Below are the code and all the weights of a small trained network. Each question names an input and a class and asks about switching units off, where a switched-off unit gives its printed mean instead of its output.

import numpy as np


def w(rows, s, z=0):
    codes = np.array(rows[::2]) - 128.0
    scale = np.full(codes.shape[1], s)
    scale[-1] = z or s
    return codes * scale


def f(y):
    return y / 2 * (1 + np.tanh(0.7978845608 * (y + 0.044715 * y**3)))


def log_softmax(a):
    a = a - a.max(-1, keepdims=True)
    return a - np.log(np.exp(a).sum(-1, keepdims=True))


def net(x, mask):
    res = np.array(x, float).reshape(1, 3) / 4 @ E
    y = f(res @ A[0][:, :-1].T + A[0][:, -1])
    res = res + np.where(mask, y, B[0][:, -1]) @ B[0][:, :-1]
    return log_softmax(res[-1] @ U[:, :-1].T + U[:, -1])


A, B = {}, {}
E = w([
[157,19,140,28,108,196],'x0',
[217,31,141,206,19,33],'x1',
[172,206,18,210,122,255],'x2',
],0.0096)
A[0] = w([
[210,77,101,180,82,98,81],'N1',
[59,235,130,204,178,78,150],'N2',
[180,142,121,156,120,251,148],'N3',
[105,195,156,180,128,45,90],'N4',
[149,111,80,145,107,204,76],'N5',
[145,175,93,199,89,163,90],'N6',
[162,78,113,103,186,114,78],'N7',
[192,65,171,225,122,106,157],'N8',
[193,133,103,170,144,191,77],'N9',
[148,75,102,82,114,171,139],'N10',
[91,211,167,91,122,176,86],'N11',
[173,139,98,186,158,171,92],'N12',
[67,173,109,90,195,142,100],'N13',
[160,83,114,125,148,143,255],'N14',
[141,150,137,97,97,116,225],'N15',
[110,122,105,96,143,63,98],'N16',
[121,65,112,82,130,94,67],'N17',
[104,121,145,89,143,64,91],'N18',
[160,63,146,43,147,226,130],'N19',
[130,53,137,92,104,208,100],'N20',
[70,174,164,66,187,201,145],'N21',
[107,117,158,57,167,32,115],'N22',
[134,149,88,174,108,167,212],'N23',
[49,109,190,110,127,93,147],'N24',
[148,143,153,171,95,103,85],'N25',
],0.011,0.01)
B[0] = w([
[142,113,24,75,158,210,216],'N1',
[205,106,106,171,112,29,242],'N2',
[110,118,211,119,130,129,244],'N3',
[200,61,131,154,126,87,195],'N4',
[134,60,148,142,222,153,186],'N5',
[131,76,163,134,160,146,201],'N6',
[179,91,123,135,187,144,136],'N7',
[84,141,55,111,88,173,241],'N8',
[145,65,170,118,183,141,187],'N9',
[174,109,119,167,141,82,194],'N10',
[145,93,67,121,148,176,181],'N11',
[135,71,173,106,152,133,185],'N12',
[118,107,52,99,96,184,203],'N13',
[40,196,138,103,3,53,233],'N14',
[88,180,149,122,72,111,198],'N15',
[163,117,149,123,169,150,154],'N16',
[154,82,129,142,175,154,163],'N17',
[131,89,156,127,179,161,178],'N18',
[213,90,96,173,142,48,240],'N19',
[228,84,101,189,158,113,197],'N20',
[76,149,66,91,80,177,249],'N21',
[106,108,209,117,149,154,231],'N22',
[70,169,185,129,93,116,230],'N23',
[73,122,188,140,124,148,216],'N24',
[172,90,77,117,164,139,155],'N25',
],0.022,0.012)
U = w([
[136,52,2,105,101,226,146],'0',
[252,52,91,227,109,53,134],'1',
[116,34,240,142,169,195,132],'2',
[78,181,138,154,45,53,254],'3',
[185,165,150,128,173,167,42],'4',
[205,217,192,193,187,220,50],'5',
[146,128,107,187,222,139,55],'6',
],0.0086,0.0045)

Each question gives the input, the list of numbers given to net, and the class t.
The units are the neurons (one row each of A and B). Each row of codes is followed by its name. A weight is (code - 128) times the scale printed after its matrix; where a second scale follows, it is the last column's (A, B and U).
mask holds one flag per neuron, in row order. A switched-off neuron (its flag False) gives its mean, the last column of its row in B, instead of its output. The means were averaged over made-up inputs and are rounded, as every weight is.
A unit's drop is (log p(t) with every unit on - log p(t) with that unit switched off) / (log p(t) with every unit on - log p(t) with every unit switched off).
The circuit of an input: a set's keep is (log p(t) with only the set's units on - log p(t) with every unit switched off) / (log p(t) with every unit on - log p(t) with every unit switched off). Starting from the 12 units with the biggest drops (on a tie, the unit counted first), units are removed one at a time, each time the one whose removal leaves the highest keep (on an exact tie, the one counted first), for as long as the keep stays at least 0.8.
circuit, biggest first: the units of the circuit, biggest drop first
most important unit: the unit with the biggest drop
k most important neurons: the k neurons with the biggest drops, biggest first
drop of u: that unit's drop, to one decimal
input [-5,3,-6], class 2: most important unit => N22
input [8,8,-4], class 0: 3 most important neurons => [N1, N8, N2]
input [8,-6,-8], class 1: 3 most important neurons => [N19, N20, N10]
input [-8,-5,8], class 1: 2 most important neurons => [N2, N22]
input [3,4,5], class 2: 3 most important neurons => [N3, N21, N13]
input [6,-2,6], class 1: 4 most important neurons => [N19, N20, N10, N22]
input [-5,5,-5], class 0: 2 most important neurons => [N8, N19]
input [1,7,-8], class 2: 2 most important neurons => [N22, N24]
input [6,-8,-8], class 0: 2 most important neurons => [N21, N13]
input [7,-6,-3], class 1: 2 most important neurons => [N19, N20]
input [2,6,6], class 0: 3 most important neurons => [N1, N8, N22]
input [-5,6,4], class 0: 2 most important neurons => [N1, N8]
input [-6,7,6], class 0: 3 most important neurons => [N1, N8, N19]
input [-7,-5,3], class 1: circuit, biggest first => [N2]
input [3,-3,2], class 3: 3 most important neurons => [N1, N2, N8]
input [6,2,5], class 1: drop of N19 => 0.3
input [-1,-3,1], class 3: drop of N1 => 0.4
input [7,-6,-4], class 1: drop of N8 => 0.4
